In the rows, zero is written as 128.
Each row is followed by its class.
[120 133 126 136 134 126 112 119 143 160 174 108 134 100  73 158 141 124
 150 159 152 122 117  83 126 196 135 189 126 118  83 159 131 119 116 110
  90 137 141  81 137 138 176 101 142 118 148]
tuk
[149 145 140 141 138 152 146 137 126 150 138 123 142 132  55 164 159  98
 133 135 150 167 106 134 123 195 156 174 129 118  95 135 119 122 151 118
 103 141 132 105 175 160 197 123 120 151 154]
Vubib
[140 128 125 155 169 133 111 118 137 117  72 123 139 104  39 171 117 134
 162  99 125  71 127 115  82 124 110 156  92 120 144  82 145 153 174 120
  92  79 152 126 146 132 110  90 173 143 198]
konon
[129 134  94 173 126 127 142 120  96  98 124 121  95  85 105 100 127 105
 116  89  79 106  56 178 123 157 134 191 103 129 114 138 103 121 189 121
  96 130 171 104 158 130 109 112 151 151 117]
Voro
[173 141 153 146 137 165 120 116 111 126 159 119 117 141 136  83 168 110
 116  95 159 145  98 195  95 119 120 117 115 145 102 128 130 150 183 117
 119 125 141 108 144 141 214 144 141 205 152]
konon
[115 129  96 124 145 134 141 139 112 130 111 112 100 121  77 133  95 121
  93 112  68  99  93 158 150 162 166 192  99 112 119 135 114 142 176 136
 130 122 184 127 138 117  59 134 150 126 114]
Levur
[177 111  95 180 154 141  73 106 153  91  80 143 120 114 128  70 129  76
 117 104 160 108  94  97 147 166  62 117  85 130 158 130 104 189 126 124
 157 106  75 125 115 200 143 131 155 160 157]
tubak
[143 138 110 188 115 137 136 139 124 133 164 122 142  90  74 145 179  97
 132 122 144 151 111 131 117 188 131 181 101 120 103 144 109 126 125  94
 101 150 154  65 166 151 221 102 119 152 162]
Vubib
[161 115 117 178 157 128 100 135 141  99  58 117  96 130 113  93 104 103
 103 114 144 122 109 123 140 160 115 142 105 114 152 127 105 203 117 144
 152 105  74 111 142 219 110 114 141 151 127]
Levur
[152 112 118 162 154 140  95 132 138  80  85 117 121 110 120 116  88  97
  98 123 150 112 116  72 133 166  91  91  86 108 123 118  88 183 122 108
 236 115  60 110 136 203 130 135 143 152 116]
tubak
[166 139 142 116 152 173 120 116 130 135 173 108 118 159 177  81 186 107
 145 111 165 107 109 152  90 138 128 105 141 140 110 100 126 132 166 111
  94 125 145 108 127 138 155 130 158 187 146]
tuk
[201 128 145 167 138 155 111  96 148 102 120 144 102 118 168  59 193  85
 137 127 163 155  79 149  94  94 124 119 104 153 143 110 126 175 169 129
  46 109 137 132 126 159 162 127 138 179 171]
Vubib
[143 140 110 156 126 155 134 131 130 145 184 107 142 169  84 166 130 112
 114 172 143 116 135 109 145 225 103 171 125 103 121 144 104 107  97  97
 131 138 102  96 151 140 231  94 117 134 105]
tubak
[198 128 153 105 134 161 110 102 159 143 133 139 107 144 187  57 180  98
 151 104 144 110 114 146 141 104 119 119 147 132 119 114 150 122 164 132
  87 133 125 123 124 126 152 146 144 172 128]
tuk
[122 134  89 146 151 137  98 144 108 105 128 116 115 105 106 114 101 131
 121  78 102  87  98 120 101 156 134 139  88 123 132 100 119 138 171 105
  99 107 154  96 139 165  81 105 159 136 133]
tuk
[126 132 127 192 135 126 168 120 157 122 129 100 128  98  77 173 173  86
 150 107 137 140  88  74 106 163 155 191 112 105 104 134  92 162 142 100
 119 142 152 102 167 128 142 109 131 143 144]
doso
[176 121 159 133 152 166 126 119 136 139 144 121 111 144 158  92 179 100
 125 119 159 133 111 158  84  92 115 109 146 135 118 128 145 152 166 128
 118 124 137 141 118 144 187 143 139 187 125]
konon
[151 141 108 205 124 133 106 105 134 130 143 112 138  92  63 101 184  91
 131 124 144 136 125 128 132 173 129 134  84 132 114 109  89 143 134 102
  79 132 159  83 151 180 192  96 139 140 191]
Vubib
[102 129 101 132 144 157 124 128 126 129 112 131 112 131 108 131 104 135
 100  95 105 100  74 151 130 134 131 142 114 146 128 133 100 139 162 129
  98 137 162 153 136 118  61 113 157 127 126]
doso
[115 151  85 149 130 145 110 100 107 145 117 122 118  84  56 126 122 133
 125  72 100  87  39 170 117 137 129 176  98 151 113 153 118 137 168 124
 108 128 163 104 155 100  56 113 158 153 127]
Voro
[168 106 103 176 172 134  99 165 121 102  94 143 107 112 116 115 108 108
 107 130 142 118 139 127 144 184  91 127 110 126 150 127  84 171 133 136
 156 120 140 116 107 185 149 138 147 123 148]
Levur
[133 130 135 222 122  85 132  86 153 126 140 136 104  89 164  61 173 116
 148  58 165 131  89 100 135 100 124  85  86 147 110 113  87 127 177 117
  62 122 179 129 107 135 186 144 117 105 173]
doso
[ 94 144 139 154 101  76  83 174 153  73  19 159 131  49  84 110 132 119
 122 127  52 176 208 168  98 147 137 164 100 116 138 163  99 156 166 139
  88 131 157  93 157 132 164 118 132 127 166]
doso
[ 88 124 137 136  90 106 107 193 162 102  54 157 129  81 123 108 126 130
 119 153  75 168 211 146 100 161 129 167 121 110 125 162 158 152 161 138
 111 132 111 105 148 110 203  86 125 111 145]
tuk
[169 118 113 179 161 123  90 108 130  98  92 146 125 100 134 114 103  88
 120  99 160 117  97  87 151 143  87 136  74 112 151 146  93 164 110 142
 136 113 105 108 121 188 111 142 138 137 151]
tubak
[ 89 118 138 164  97 105 133 162 182  82  51 154 104  81  99 110 142 102
 143 108  98 163 152 145  82 138 116 151 132 112 132 146 113 167 191 143
 108 123 129 114 168 114 149 102 126 129 156]
Voro
[117 116 125 177 135 140 149 124 135 142 175  91 124 128  68 166 144 109
 132 128 164 125  92 106 130 184 141 189 136 109  86 140 124 160 134 103
  97 130 147  98 155 155 152  90 124 131 150]
konon
[141 136 124 173 160 137  98  97 133 117  79  72 136  99  74 117 153 115
 159 121 127  66 173  95  87 103 138 125  63  93 157  67 100 176 127 120
  88  84 155  89 127 123  66 108 170 142 167]
tubak
[110 160 131 155 119  94 100 151 148  75  46 166 126  42  81 121  88 120
 113 118  32 173 173 146 101 139 156 177  99 115 120 161 116 136 167 160
  84 125 138  66 164 142 198 108 124 129 156]
Mumas
[127 129 134 138 117 147 149 113 142 142 206  97 129 129  86 135 162 109
 141 130 140 130 109 119 149 146 164 153 135 121  71 105 131 127 138 104
  97 144 144 100 150 151 174 109 122 132 143]
Vubib
[184 137 152 148 142 177 134 124 141 128 158 141 122 156 184  91 186  96
 134 124 177 144  94 152  69  88 129  97 131 152 129  94 131 146 170 132
 122 129 135 156 130 150 159 131 135 186 173]
Vubib
[101 152 111 206 120 101 115  88 116 119 211  93 111 116 134  65 147 128
 140  91 147 146 107 155 140 138 142 111 120 149 127 124  88 132 139 127
  67 104 158  93 104 144 172 144 125 111 147]
Levur
[115 135  94 159 133 134  90 113 129 119 129 131  97  85  66  96  83 121
 115  83  77 109  59 154 122 151 144 168  82 135 122 131 126 145 182 132
  95 114 176 129 140 162  81 104 173 133 154]
tuk
[ 95 134 125 181 115 120 109  77 155 138 161 136 109  99 122  58 156  97
 137  66 184 139  65 159 159 117 106 115  95 153 113 150 105 147 165 155
  82 117 116 106 130 128 159 144 134 136 153]
Voro
[189 123 140 133 147 175 117 107 133 137 139 131 120 153 183  83 200  91
 133 104 171 151 125 147  43 101 139 121 138 139 134  87 129 100 149 100
 126 132 148 135 136 155 189 128 130 209 152]
Mumas
[151 136 120 143 136 111 132  97 117 133  90 105 143  82  72 120 167 120
 174 124 121  80 137  88 120 137 139 147  85 124 130  63 141 147 166 128
  86 100 130  99 133 113  85 115 155 124 165]
Voro
[114 169 123 176 100  83 105  61 146 102 207  95 127  94 126  70 163 119
 154  66 116 141 109 114 164 114 133  92 109 135  92 147  88 123 143 120
  65 113 155  56 120 116 149 144 136 112 138]
tuk
[108 131 128 145 119 133 133 116 138 136 188  98 142 129 106 129 144 106
 124 118 121 133 133 115 139 168 144 143 114 106  82 144 113 134 123  87
 122 138 154  90 146 136 166  86 143 126 138]
tuk
[123 115  95 136 136 140 124 131 109 131 111 130  97  97  60 125 100 143
 109 104 100 107  75 167 126 162 147 178  89 137 111 126 116 144 167 126
 132 119 167 117 141 126  68 132 156 142 137]
Voro
[102 146 115 183 126 112 127  97 133 114 181 108 119  98 145  89 126 127
 146  40 131 134  91 123 133 124 129 101 102 134 108 119 100 126 162 124
  97 105 136  82 129 142 149 145 145 113 154]
tuk
[102 140 119 190  96 103 105 158 169  61  57 154 124  53  86 119 153  95
 115 134  55 183 175 152 109 134 125 171  88 106 140 183 104 150 168 159
 111 136 152  85 159 115 195 110 117 136 144]
tubak
[134 106 121 176 173 137 115 130 132 100 103 106  87 124 120 129  76  91
 109 115 171  91  72  86 156 174 105 139  92  90 135 121  63 191 114 124
 180 119  99 100 136 181 108 156 149 135 118]
tubak
[174 127 107 191 176 132  81 123 131  88  42 147 100  98 100  81  95 102
 111  62 135 104 126 112 116 151  94 127  96 121 168 109 100 174 131 122
 153 111 105  91 136 203 145 140 161 163 136]
tuk
[164 151 134 158 151 124 129 103 129 123  92  97 149 114  87 121 171 110
 167 115 107  85 157 104 119  92 157 119  77 120 142  67 127 173 164 116
  79 102 172 100 136 105  95  93 147 140 180]
Levur
[158 112 104 184 167 144 102 110 130  88  53 132  91  90  82 125  88  87
 115  85 139 117  89  94 137 167  95 145  76 106 170 110  80 183 132 154
 174 115  81 126 136 190 135 178 165 138 121]
tubak
[131 117 135 147 129 141 163 132 121 151 137 109 143 138 147 141 167 113
 130 131 125 119 129  98 144 178 155 124 101 111  99 105 125 162 136  87
 119 143 141 122 137 113 178  90 146 105 147]
tuk
[ 76 142 126 185 138 116  80  73 124 117 207  96  97 111  94  40 133 114
 125  53 180 140  78 163 158 134 129  80 100 146  95 132  89 127 151 140
  72 112 153  77 119 187 186 141 150 131 134]
tuk
[ 77 126 146 173 118 100 113 176 151  59   7 165 104  53  80  95 111 125
  90 108  81 181 186 167 109 149 148 146  84 119 121 153  97 194 184 161
  97 134 146 110 159 155 191 115 132 126 152]
doso
[107 127  87 157 149 147  81 147 141 124 113 120 110 114  66 100  84 126
 113  94 106  82  65 154 147 165 138 151 113 144 110 143  94 121 155 120
 130 137 131 113 144 160  58 114 164 161 144]
doso
[109 141 113 172 111 144 110  85 142 126 232  81 139  99  66 137 152  85
 146 128 151 133  77 115 135 166 141 192  94 122  72 154 109 121 144 118
  95 135 160  67 150 137 137 101 136 148 170]
tubak
[161 115 106 154 172 124 109 126 137 108 102 127 118 139 119 116  91 100
 109 128 145  89  81 114 179 163  89 164 123 103 147 111 104 132 115 129
 153  91  89 111 135 206  84 124 153 128 140]
Vubib
[139 169 113 173 165 152 118 117 127 110 113  96 143 132  58 135 146 104
 142  96 141  66 153 142  82 123 116 125  89 116 151  49  83 140 169 130
  72  97 180  74 162 141  73  93 166 157 207]
Vubib
[170 101 110 159 160 125 122 118 142 108 103 131 111 124 131 146  97 111
  98 124 164  86 103  78 140 194  74 150 113 111 139 122 114 132 107 127
 157 103  76 103 129 205 110 126 143 143 125]
konon
[100 131 143 187 119 103 127 170 149  65  11 156 107  68 109 109 111 125
  90 120  52 156 192 167  90 134 133 144 122 109 134 157 111 173 178 155
  99 129 149 106 162 154 187  95 129 129 149]
konon
[106 151 134 236 129 116 142  74 132 122 182  86 123 105 180  53 158  94
 138  69 153 137  81 122 140 120 122  95  98 132 100 125  81 154 183 134
  69 107 148  87 111 133 199 139 133  95 178]
tubak
[ 98 131 120 161 130 143 109 119 124 145 169  88 147 118  76 117 150  95
 128 109 175 139 124 141 155 197 137 161 125 104  82 145  91 110 105 108
 113 138 136  55 160 146 170  89 132 140 153]
Mumas
[107 115 116 149 108 126 120 130 140 154 126 112 135  85  88 109 146 109
 133 147 109 161 140 128 149 189 151 147 144 114  96 135 107 118 101 110
 134 150 150  91 147 149 160  97 126 119 163]
Mumas
[172 100 100 179 177 138 111 131 133 104  41 163 104  94 141 101  97  82
 117  80 145 123  94 105 131 158  75 170 111 110 170 111 105 165 127 139
 154 109  97 125 132 200 168 135 157 134 161]
Mumas
[181 119 115 172 159 103  99 111 147 109  28 138 117  89 130 103 112 100
 115 120 103 111 130  91 112 141 100 127 105 124 151 126 106 186 118 117
 160  98  74 111 127 202  96 130 144 140 124]
Voro
[171  99 118 143 165 134 131 146 117 109  76 136 123 135 134 131 111 101
 113 132 148 105 132 100 131 176  71 137 117 106 155 107 111 156 113 114
 185 109  61 122 132 186 155 123 149 135 103]
Voro
[129 116 133 138 102 130 163 115 135 155 186 102 139 133 116 151 153 102
 138 154 111 143 107 122 150 178 145 162 134 118  82 128 115 123 137  89
 122 144 139 103 155 124 148  90 126 112 145]
Voro
[ 88 159 136 165 103  93  99 161 163  79  33 146 125  52  70 129 105 131
 118 115  52 143 205 136  89 139 130 144  94  99 125 152 116 173 168 163
  96 121 146  87 170 135 141  77 138 108 150]
tuk
[144 141 116 143 142 149 114 116 153 128  53  99 137  97  49 134 157 129
 164  95  86  81 171 113  85 111 140 127 100 120 143  72 123 182 166 131
  91 107 165 115 151 126  66  86 170 133 191]
Levur
[ 88 136 141 169 115  92 112 171 166  64  61 139 126  72  88 111 134 107
 118 141  52 179 182 161 123 129 163 150 110 118 111 175 109 191 179 153
 104 128 167  89 147 127 161  91 129 121 168]
Levur
[112 149 118 189 135 112 104  84 119 125 205  94 117 120  90  82 137 125
 118  85 159 126  77 152 172 121 151  87  76 140 108  91  88 133 147 129
 107  93 147  85 112 153 139 161 139 118 143]
Vubib
[118 147  90 141 118 140 103 119 142 116 116 120 126 120  90 130 111 122
 107 128  95 105  92 127 126 166 122 138  96 132 119 156 100 149 160 126
 128 124 144 127 136  99  61 117 142 134 138]
tubak
[100 130 125 176 101  69 126 144 158  63  43 167 106  55  96 124 115 102
 123 107  50 157 135 126 113 160 119 201 108 104 142 174 123 166 188 139
  66 119 142 116 155 127 190 116 135 108 161]
konon
[105 143 139 173 130 118 115  86 126 139 186 107 130 107 116  59 137 120
 134  75 154 167 104 147 162 135 148  88 136 130  96 120  91  89 134 141
 129 119 142  80 117 148 198 152 134 119 152]
Mumas
[170 137 164 113 118 153 127 125 156 158 156 124  90 177 149  97 158 111
 137 140 155 135  78 165 103 107 141 126 145 148 110 139 149 175 168 142
  85 143 149 138 134 113 148 117 114 168 139]
Levur
[ 78 118 144 149  93  92 122 150 178  86  65 140 117  68  78 117 137 104
 123 123  65 153 149 135 164 154 166 166 113 103  95 158 121 162 191 140
  82 141 146  84 165 113 147 114 127 115 165]
konon
[171 133 144 128 155 165 113  87 134 140 128 110 106 142 136  65 180 104
 116 123 152 121  97 147  74 107 157  80 115 151 115  74 127 147 164 113
 107 119 182 123 117 138 128 113 141 189 146]
Mumas
[111 122  91 133 130 136 109 133 129 142 127 136 119 117  90 121 108 139
 126 101 102  94  69 156 172 144 145 176  95 138 132 151 122 136 117 117
  89 133 137 126 132 108  76 122 148 145 124]
doso
[192 148 170 133 149 167 131  92 132 139 135 129 113 149 155 110 184  98
 130 107 148 120  91 165  78  92 124 138 144 142 115 130 140 147 183 128
  76 137 157 126 142 127 191 133 141 191 141]
konon
[174 139 147 133 132 171  92  79 162 128 137 115 106 108 130  58 195  89
 145 107 137 156  73 174  95  75 154 111 117 150 113 116 122 165 150 137
 112 125 145 103 141 135 145 132 154 215 160]
Mumas
[104 122 104 117 139 138 131 148  94 130  80 134  94 115  83 111  82 147
  96 117  90  80  82 166 154 188 137 141 105 132 110 123 111 139 183 133
 112 132 131 141 144 129 104 121 156 115 101]
Voro
[132 131 137 144 138 130 118  88 157 124  69  79 107 124  68  85 162 119
 166 111 116  73 162 111  92 109 141  88 116 117 143  59 108 193 160 111
  61 100 182 131 131 115  67  88 166 128 173]
Levur
[152 143 142 154 152 126 105 108 152 124  86 100 121 126  88 107 163 103
 175 103 139  43 136  97  97  81 128 138  87  95 140  59 136 183 169 115
  78 101 186 109 145 108  64  67 167 146 181]
tuk
[149  96 101 161 174 129  84 109 128 102  47 124 117 107 105  94  92  94
 108 102 139 130  95  91 153 170 126 112 101 120 152 107  90 149  89 102
 188 111  61 107 133 211 120 133 160 151 127]
Mumas
[104 155 154 138  98 119 132 159 173  70  62 145 119  83 115 131 138 101
 115 133  64 172 183 153  89 101 142 165 109 110 123 166 116 196 187 163
 106 138 149  94 175  97 154  98 122 144 153]
Levur
[115 120  86 155 169 161 131 158  92 101 123 143 109 110  67 163  84 117
  87  79 138 103  81 167 153 207 116 203 105 113 117 148  86 119 178 135
 127 128 166 108 161 155 112 145 154 153 141]
konon
[106 132 105 142 145 143 134 142 106 134 115 108 126 108  91 141 125 126
 114  81  98 130  56 133 102 122 169 154  87 138 115 137 119 154 164 103
 111 136 160 117 150 128  72 117 139 152 122]
doso
[128 128 129 163 138 128 132 144 133 154 163 127 142 119 121 146 133 112
 145 137 129 134 120  99 149 175 138 163 122 108 103 146 120 131 118  98
 112 142 135 100 145 158 212  91 133 111 156]
tuk
[135 113 117 153 108 155 149 154 156 144 228 106 123 181 153 117 167  86
 153 177 158 133 113 128 170 202 136 166 181 118 118 136 109 119 113  99
 116 160 119 113 138 124 170  98 114 141 141]
Levur
[132 143 139 144 149 157 147 154 129 148 190 107 148 147 107 187 139 104
 128 155 172 119 131 113 136 178 116 184 149  92  89 141  97 119 113 122
 110 143 121  83 167 165 195  98 125 121 140]
Vubib
